Below is a small trained network, with its code and all its weights. Each question gives an input and a target symbol and asks what happens when units are switched off, that is, made to give their printed mean instead of their output.

import numpy as np


def w(rows, s, z=0):
    codes = np.array(rows[::2]) - 128.0
    scale = np.full(codes.shape[1], s)
    scale[-1] = z or s
    return codes * scale


def f(y):
    return np.maximum(y, 0)


def softmax(a):
    e = np.exp(a - a.max(-1, keepdims=True))
    return e / e.sum(-1, keepdims=True)


def log_softmax(a):
    a = a - a.max(-1, keepdims=True)
    return a - np.log(np.exp(a).sum(-1, keepdims=True))


def net(x, mask):
    ids = ['ΛΠΦΨαγεζηθμτω'.index(c) for c in x.split()]
    T = len(ids)
    res = E[ids] + P[:T]
    r = res
    for j in range(2):
        rows = slice(4 * j, 4 * j + 4)
        q, k, v = (r @ M[0][rows].T for M in (Q, K, V))
        z = softmax(np.where(np.tri(T) > 0, q @ k.T / 4**0.5, -1e9)) @ v
        o = O[0][rows]
        res = res + np.where(mask[j], z, o[:, -1]) @ o[:, :-1]
    y = f(res @ A[0][:, :-1].T + A[0][:, -1])
    res = res + np.where(mask[2:6], y, B[0][:, -1]) @ B[0][:, :-1]
    return log_softmax(res[-1] @ U[:, :-1].T + U[:, -1])


Q, K, V, O, A, B = {}, {}, {}, {}, {}, {}
E = w([
[224,159,139,140,126],'Λ',
[138,71,92,126,140],'Π',
[127,58,86,162,126],'Φ',
[101,119,91,214,120],'Ψ',
[98,101,114,143,210],'α',
[232,193,157,122,102],'γ',
[144,137,149,105,198],'ε',
[139,120,126,171,63],'ζ',
[211,118,156,137,128],'η',
[180,179,195,124,169],'θ',
[129,143,142,68,193],'μ',
[93,69,173,86,184],'τ',
[230,114,27,10,181],'ω',
],0.013)
P = w([
[39,143,102,57,75],'0',
[127,171,89,134,216],'1',
[214,67,208,142,99],'2',
[76,172,182,19,155],'3',
[156,175,69,114,249],'4',
[222,75,196,90,113],'5',
],0.014)
Q[0] = w([
[197,137,116,169,203],'h1',
[167,64,194,173,128],'h1',
[158,147,10,197,186],'h1',
[92,156,132,136,195],'h1',
[107,155,181,53,97],'h2',
[149,89,184,110,151],'h2',
[86,129,73,81,152],'h2',
[176,157,127,149,107],'h2',
],0.011)
K[0] = w([
[69,117,94,82,103],'h1',
[61,165,190,141,155],'h1',
[71,190,26,81,84],'h1',
[97,100,97,159,47],'h1',
[253,76,188,181,156],'h2',
[149,99,122,1,117],'h2',
[109,67,141,171,73],'h2',
[151,183,108,141,128],'h2',
],0.0095)
V[0] = w([
[72,94,104,253,71],'h1',
[78,2,196,146,130],'h1',
[195,179,133,93,51],'h1',
[139,175,147,20,114],'h1',
[185,71,52,118,176],'h2',
[177,127,37,91,59],'h2',
[58,78,114,103,187],'h2',
[84,30,211,138,85],'h2',
],0.0093)
O[0] = w([
[149,137,49,89,148,12],'h1',
[250,161,128,90,99,253],'h1',
[147,70,129,138,170,85],'h1',
[134,133,189,150,154,227],'h1',
[130,61,92,72,87,165],'h2',
[170,60,77,152,149,122],'h2',
[164,162,104,100,114,231],'h2',
[192,156,158,158,78,187],'h2',
],0.011,0.0053)
A[0] = w([
[199,111,201,116,218,125],'n1',
[192,107,141,123,101,252],'n2',
[139,255,18,73,166,109],'n3',
[180,110,191,164,30,54],'n4',
],0.0079,0.0036)
B[0] = w([
[56,112,72,181,81,252],'n1',
[207,165,92,178,77,235],'n2',
[165,123,103,98,153,208],'n3',
[84,70,211,80,246,220],'n4',
],0.013,0.012)
U = w([
[107,114,109,190,162,52],'Λ',
[148,96,104,131,133,96],'Π',
[181,64,81,136,52,136],'Φ',
[133,155,63,58,101,121],'Ψ',
[142,106,111,42,229,3],'α',
[85,100,141,188,133,34],'γ',
[95,179,143,134,139,132],'ε',
[166,217,114,255,48,251],'ζ',
[163,76,187,147,187,155],'η',
[90,194,165,196,87,18],'θ',
[84,166,135,140,153,202],'μ',
[128,239,186,62,177,176],'τ',
[85,74,117,60,157,164],'ω',
],0.0083,0.0024)

Each question gives the input, a string of symbols that net reads in full, and the target symbol t.
The units are the heads (4 rows each of Q, K, V and O) and the neurons (one row each of A and B). Each row of codes is followed by its name. A weight is (code - 128) times the scale printed after its matrix; where a second scale follows, it is the last column's (O, A, B and U).
mask holds one flag per unit, heads first, then neurons. A switched-off unit (its flag False) gives its mean, the last column of its rows in O or B, instead of its output. The means were averaged over made-up inputs and are rounded, as every weight is.
A unit's drop is (log p(t) with every unit on - log p(t) with that unit switched off) / (log p(t) with every unit on - log p(t) with every unit switched off).
The circuit of an input: a set's keep is (log p(t) with only the set's units on - log p(t) with every unit switched off) / (log p(t) with every unit on - log p(t) with every unit switched off). Starting from all 6 units, units are removed one at a time, each time the one whose removal leaves the highest keep (on an exact tie, the one counted first), for as long as the keep stays at least 0.8.
units of the circuit, in order: the units of the circuit, biggest drop first
most important unit: the unit with the biggest drop
top k neurons: the k neurons with the biggest drops, biggest first
heads that matter: for each layer, one digit per head in row order, 1 if its drop is at least 0.15 and else 0, layers parted by /
input Φ Ψ τ τ ω, target Ψ: units of the circuit, in order : n4, h1
input γ γ γ ε, target γ: heads that matter : 11
input Ψ Ψ ω ω, target ω: units of the circuit, in order : h2
input Φ ε Φ α ζ, target Ψ: top 2 neurons : n4, n3
input Φ Ψ Φ Ψ ω τ, target Φ: heads that matter : 01
input ω γ Φ τ Π, target γ: units of the circuit, in order : h1, n1
input τ τ ζ, target η: heads that matter : 00
input τ μ τ μ τ Φ, target η: heads that matter : 10
input η α γ Ψ, target γ: top 3 neurons : n2, n4, n3
input τ τ τ τ τ, target ζ: heads that matter : 00
input Ψ μ Φ Ψ Φ, target α: heads that matter : 10
input τ μ τ ω Φ, target ζ: heads that matter : 00
input τ τ Φ, target η: heads that matter : 00
input τ Ψ τ τ ω τ, target Φ: most important unit : n2
input Ψ Λ Ψ Ψ γ, target α: units of the circuit, in order : h1, n3
input α Φ τ Π, target τ: units of the circuit, in order : n4, h2, h1
input γ Π ε Φ Λ, target Λ: units of the circuit, in order : h1, n1
input τ ω Φ ω, target Φ: heads that matter : 01
input θ γ Ψ Φ, target Ψ: heads that matter : 10
input τ τ τ α, target τ: most important unit : h2
